Below is a small trained network, with its code and all its weights. Each question gives an input and a target symbol and asks what happens when units are switched off, that is, made to give their printed mean instead of their output.

import numpy as np


def w(rows, s, z=0):
    codes = np.array(rows[::2]) - 128.0
    scale = np.full(codes.shape[1], s)
    scale[-1] = z or s
    return codes * scale


def norm(h):
    return h / np.sqrt((h * h).mean(-1, keepdims=True) + 1e-5)


def f(y):
    return np.maximum(y, 0)


def softmax(a):
    e = np.exp(a - a.max(-1, keepdims=True))
    return e / e.sum(-1, keepdims=True)


def log_softmax(a):
    a = a - a.max(-1, keepdims=True)
    return a - np.log(np.exp(a).sum(-1, keepdims=True))


def net(x, mask):
    ids = ['βγδεηθλμφω'.index(c) for c in x.split()]
    T = len(ids)
    res = E[ids] + P[:T]
    q, k, v = (norm(res) @ M[0].T for M in (Q, K, V))
    z = softmax(np.where(np.tri(T) > 0, q @ k.T / 4**0.5, -1e9)) @ v
    res = res + np.where(mask[0], z, O[0][:, -1]) @ O[0][:, :-1]
    y = f(norm(res) @ A[0][:, :-1].T + A[0][:, -1])
    res = res + np.where(mask[1:13], y, B[0][:, -1]) @ B[0][:, :-1]
    return log_softmax(norm(res)[-1] @ U[:, :-1].T + U[:, -1])


Q, K, V, O, A, B = {}, {}, {}, {}, {}, {}
E = w([
[136,185,104,104,195],'β',
[108,45,65,51,110],'γ',
[113,141,226,115,193],'δ',
[4,110,190,205,92],'ε',
[136,145,175,157,163],'η',
[93,190,47,42,195],'θ',
[55,235,35,108,226],'λ',
[209,216,50,98,116],'μ',
[128,167,183,105,212],'φ',
[185,130,180,152,106],'ω',
],0.016)
P = w([
[200,144,135,154,229],'0',
[140,150,171,146,207],'1',
[117,144,175,139,185],'2',
[95,133,173,147,171],'3',
[79,128,173,148,158],'4',
[67,126,171,142,147],'5',
[57,117,167,150,141],'6',
[46,112,164,151,133],'7',
[36,110,165,158,121],'8',
[26,105,159,158,117],'9',
[23,105,157,155,109],'10',
[12,97,154,160,104],'11',
[11,94,154,166,97],'12',
[2,96,148,159,90],'13',
],0.005)
Q[0] = w([
[29,102,170,154,197],'H1',
[59,241,164,231,207],'H1',
[191,86,182,254,105],'H1',
[219,56,81,161,29],'H1',
],0.006)
K[0] = w([
[52,93,160,109,122],'H1',
[112,116,140,163,249],'H1',
[167,114,168,144,114],'H1',
[149,160,139,149,44],'H1',
],0.012)
V[0] = w([
[75,48,240,149,43],'H1',
[3,67,103,42,145],'H1',
[121,186,76,40,66],'H1',
[52,75,146,137,121],'H1',
],0.005)
O[0] = w([
[138,160,2,120,113,5],'H1',
[192,162,209,120,190,213],'H1',
[150,51,165,101,32,179],'H1',
[171,118,150,143,178,104],'H1',
],0.0064,0.0027)
A[0] = w([
[114,173,143,140,127,254],'N1',
[168,173,40,101,181,120],'N2',
[90,28,127,92,102,141],'N3',
[57,168,129,106,120,155],'N4',
[124,95,127,107,189,170],'N5',
[177,157,169,138,115,151],'N6',
[71,125,83,99,151,116],'N7',
[211,113,223,185,155,137],'N8',
[120,128,133,116,167,118],'N9',
[120,57,103,9,58,139],'N10',
[108,129,134,56,136,131],'N11',
[212,121,184,154,143,41],'N12',
],0.014,0.0065)
B[0] = w([
[108,81,162,83,109,184],'N1',
[104,160,156,117,234,158],'N2',
[81,150,36,184,254,213],'N3',
[183,72,175,143,46,156],'N4',
[96,176,108,169,92,189],'N5',
[82,151,101,115,179,156],'N6',
[171,214,116,108,152,157],'N7',
[143,209,90,74,135,164],'N8',
[184,98,122,174,64,150],'N9',
[118,87,123,191,98,252],'N10',
[102,146,104,170,128,181],'N11',
[243,129,90,180,215,135],'N12',
],0.0089,0.015)
U = w([
[142,117,150,90,121,71],'β',
[117,135,88,205,156,163],'γ',
[193,233,149,86,217,146],'δ',
[52,139,223,174,24,69],'ε',
[143,128,144,95,118,44],'η',
[150,113,149,93,126,83],'θ',
[144,121,146,92,121,44],'λ',
[213,140,149,164,4,254],'μ',
[146,122,148,94,124,58],'φ',
[47,212,159,61,68,153],'ω',
],0.013,0.0039)

Each question gives the input, a string of symbols that net reads in full, and the target symbol t.
The units are the heads (4 rows each of Q, K, V and O) and the neurons (one row each of A and B). Each row of codes is followed by its name. A weight is (code - 128) times the scale printed after its matrix; where a second scale follows, it is the last column's (O, A, B and U).
mask holds one flag per unit, heads first, then neurons. A switched-off unit (its flag False) gives its mean, the last column of its rows in O or B, instead of its output. The means were averaged over made-up inputs and are rounded, as every weight is.
A unit's drop is (log p(t) with every unit on - log p(t) with that unit switched off) / (log p(t) with every unit on - log p(t) with every unit switched off).
The circuit of an input: a set's keep is (log p(t) with only the set's units on - log p(t) with every unit switched off) / (log p(t) with every unit on - log p(t) with every unit switched off). Starting from the 12 units with the biggest drops (on a tie, the unit counted first), units are removed one at a time, each time the one whose removal leaves the highest keep (on an exact tie, the one counted first), for as long as the keep stays at least 0.8.
circuit, biggest first: the units of the circuit, biggest drop first
k most important neurons: the k neurons with the biggest drops, biggest first
drop when u is switched off: that unit's drop, to one decimal
input γ ω φ η ω λ ω, target ε: 2 most important neurons	[N3; N8]
input μ γ μ η δ ω ε β γ δ, target ω: 2 most important neurons	[N10; N3]
input γ ω γ γ μ μ ω δ μ γ ω γ β, target δ: 2 most important neurons	[N10; N2]
input ω μ γ γ γ θ, target δ: 3 most important neurons	[N2; N10; N7]
input γ γ μ η γ μ γ μ μ γ ε ω φ δ, target δ: circuit, biggest first	[N10]
input μ η η ε γ η ω γ γ η β μ η θ, target δ: 2 most important neurons	[N2; N7]
input μ γ γ δ μ μ μ μ γ λ, target δ: circuit, biggest first	[N10; N7]
input γ γ φ β β β β γ μ γ γ β φ, target ω: circuit, biggest first	[N3; N8]
input γ ω γ θ γ γ λ β γ θ, target ω: 3 most important neurons	[N3; N10; N5]
input γ λ θ γ γ λ μ γ ω γ μ β μ θ, target ω: 3 most important neurons	[N3; N10; N7]
input γ γ γ θ γ γ ω γ γ γ γ η μ μ, target ω: 2 most important neurons	[N3; N7]
input γ η μ γ γ η γ η, target ε: 4 most important neurons	[N3; N4; N1; N7]
input μ β γ γ μ μ γ μ μ ω η η β β, target ε: 2 most important neurons	[N3; N4]
input γ γ μ γ γ γ γ φ, target δ: most important neuron	[N12]
input γ γ η μ β η μ θ γ γ μ ε η, target ε: 3 most important neurons	[N3; N4; N7]
input γ γ γ γ γ ω γ ω ω μ μ, target ω: 4 most important neurons	[N3; N2; N7; N12]
input γ γ β γ μ ω μ γ γ γ δ δ η, target δ: 3 most important neurons	[N10; N8; N12]
input γ φ γ μ β η μ μ μ θ γ γ φ, target ω: drop when N10 is switched off	0.7
input γ β γ γ η γ μ γ μ θ η, target ω: drop when N3 is switched off	0.6
input δ γ λ, target δ: drop when N10 is switched off	0.3
input μ ω μ ω δ γ γ β θ γ μ, target ε: drop when N8 is switched off	0.2
